Below are the code and all the weights of a small trained network. Each question names an input and a class and asks about switching units off, where a switched-off unit gives its printed mean instead of its output.

import numpy as np


def w(rows, s, z=0):
    codes = np.array(rows[::2]) - 128.0
    scale = np.full(codes.shape[1], s)
    scale[-1] = z or s
    return codes * scale


def f(y):
    return y / 2 * (1 + np.tanh(0.7978845608 * (y + 0.044715 * y**3)))


def log_softmax(a):
    a = a - a.max(-1, keepdims=True)
    return a - np.log(np.exp(a).sum(-1, keepdims=True))


def net(x, mask):
    res = np.array(x, float).reshape(1, 5) / 4 @ E
    y = f(res @ A[0][:, :-1].T + A[0][:, -1])
    res = res + np.where(mask, y, B[0][:, -1]) @ B[0][:, :-1]
    return log_softmax(res[-1] @ U[:, :-1].T + U[:, -1])


A, B = {}, {}
E = w([
[128,150,129,142],'x0',
[186,177,114,42],'x1',
[66,73,160,199],'x2',
[129,133,114,141],'x3',
[9,221,42,75],'x4',
],0.011)
A[0] = w([
[10,139,110,79,138],'N0',
[96,140,96,160,92],'N1',
[227,136,145,145,254],'N2',
[105,72,161,153,121],'N3',
[146,172,102,57,51],'N4',
[55,139,46,40,201],'N5',
],0.014,0.008)
B[0] = w([
[132,162,1,115,212],'N0',
[104,141,83,114,144],'N1',
[148,9,178,94,216],'N2',
[86,128,193,253,169],'N3',
[223,157,90,61,183],'N4',
[137,212,123,206,249],'N5',
],0.01,0.018)
U = w([
[205,37,168,122,255],'0',
[136,219,79,124,201],'1',
[254,54,142,20,57],'2',
[239,225,93,92,21],'3',
[133,77,190,196,51],'4',
[28,122,21,146,39],'5',
],0.0081)

Each question gives the input, the list of numbers given to net, and the class t.
The units are the neurons (one row each of A and B). Each row of codes is followed by its name. A weight is (code - 128) times the scale printed after its matrix; where a second scale follows, it is the last column's (A, B and U).
mask holds one flag per neuron, in row order. A switched-off neuron (its flag False) gives its mean, the last column of its row in B, instead of its output. The means were averaged over made-up inputs and are rounded, as every weight is.
A unit's drop is (log p(t) with every unit on - log p(t) with that unit switched off) / (log p(t) with every unit on - log p(t) with every unit switched off).
The circuit of an input: a set's keep is (log p(t) with only the set's units on - log p(t) with every unit switched off) / (log p(t) with every unit on - log p(t) with every unit switched off). Starting from all 6 units, units are removed one at a time, each time the one whose removal leaves the highest keep (on an exact tie, the one counted first), for as long as the keep stays at least 0.8.
units of the circuit, in order: the units of the circuit, biggest drop first
unit that matters most: the unit with the biggest drop
top k neurons: the k neurons with the biggest drops, biggest first
drop when u is switched off: that unit's drop, to one decimal
input [7,-2,-6,-2,0], class 0: unit that matters most : N0
input [4,-5,1,-1,-1], class 4: units of the circuit, in order : [N0, N3]
input [6,6,-4,4,-7], class 2: top 3 neurons : [N3, N5, N2]
input [-6,-4,-3,7,0], class 0: top 2 neurons : [N0, N5]
input [-3,-6,2,-7,-7], class 4: top 3 neurons : [N3, N4, N0]
input [-3,-6,2,-5,-7], class 4: top 3 neurons : [N3, N4, N0]
input [-1,6,-1,-6,8], class 3: top 2 neurons : [N4, N3]
input [-8,8,-6,3,0], class 2: top 2 neurons : [N2, N0]
input [4,4,-4,7,-5], class 2: top 2 neurons : [N3, N5]
input [-5,-5,5,-2,-8], class 4: top 2 neurons : [N3, N4]
input [2,-4,-3,4,-1], class 0: top 2 neurons : [N5, N0]
input [5,-5,-3,-3,-1], class 0: top 3 neurons : [N5, N0, N3]
input [8,-2,-3,4,-3], class 0: top 2 neurons : [N4, N0]
input [8,0,-7,6,-2], class 0: unit that matters most : N0
input [-5,-2,4,3,-8], class 4: drop when N4 is switched off : 0.5
input [-3,-3,-2,0,0], class 0: drop when N5 is switched off : 0.9
input [-8,-6,6,-6,-6], class 4: drop when N3 is switched off : 1.2
input [4,7,-5,-3,8], class 3: drop when N4 is switched off : 1.6
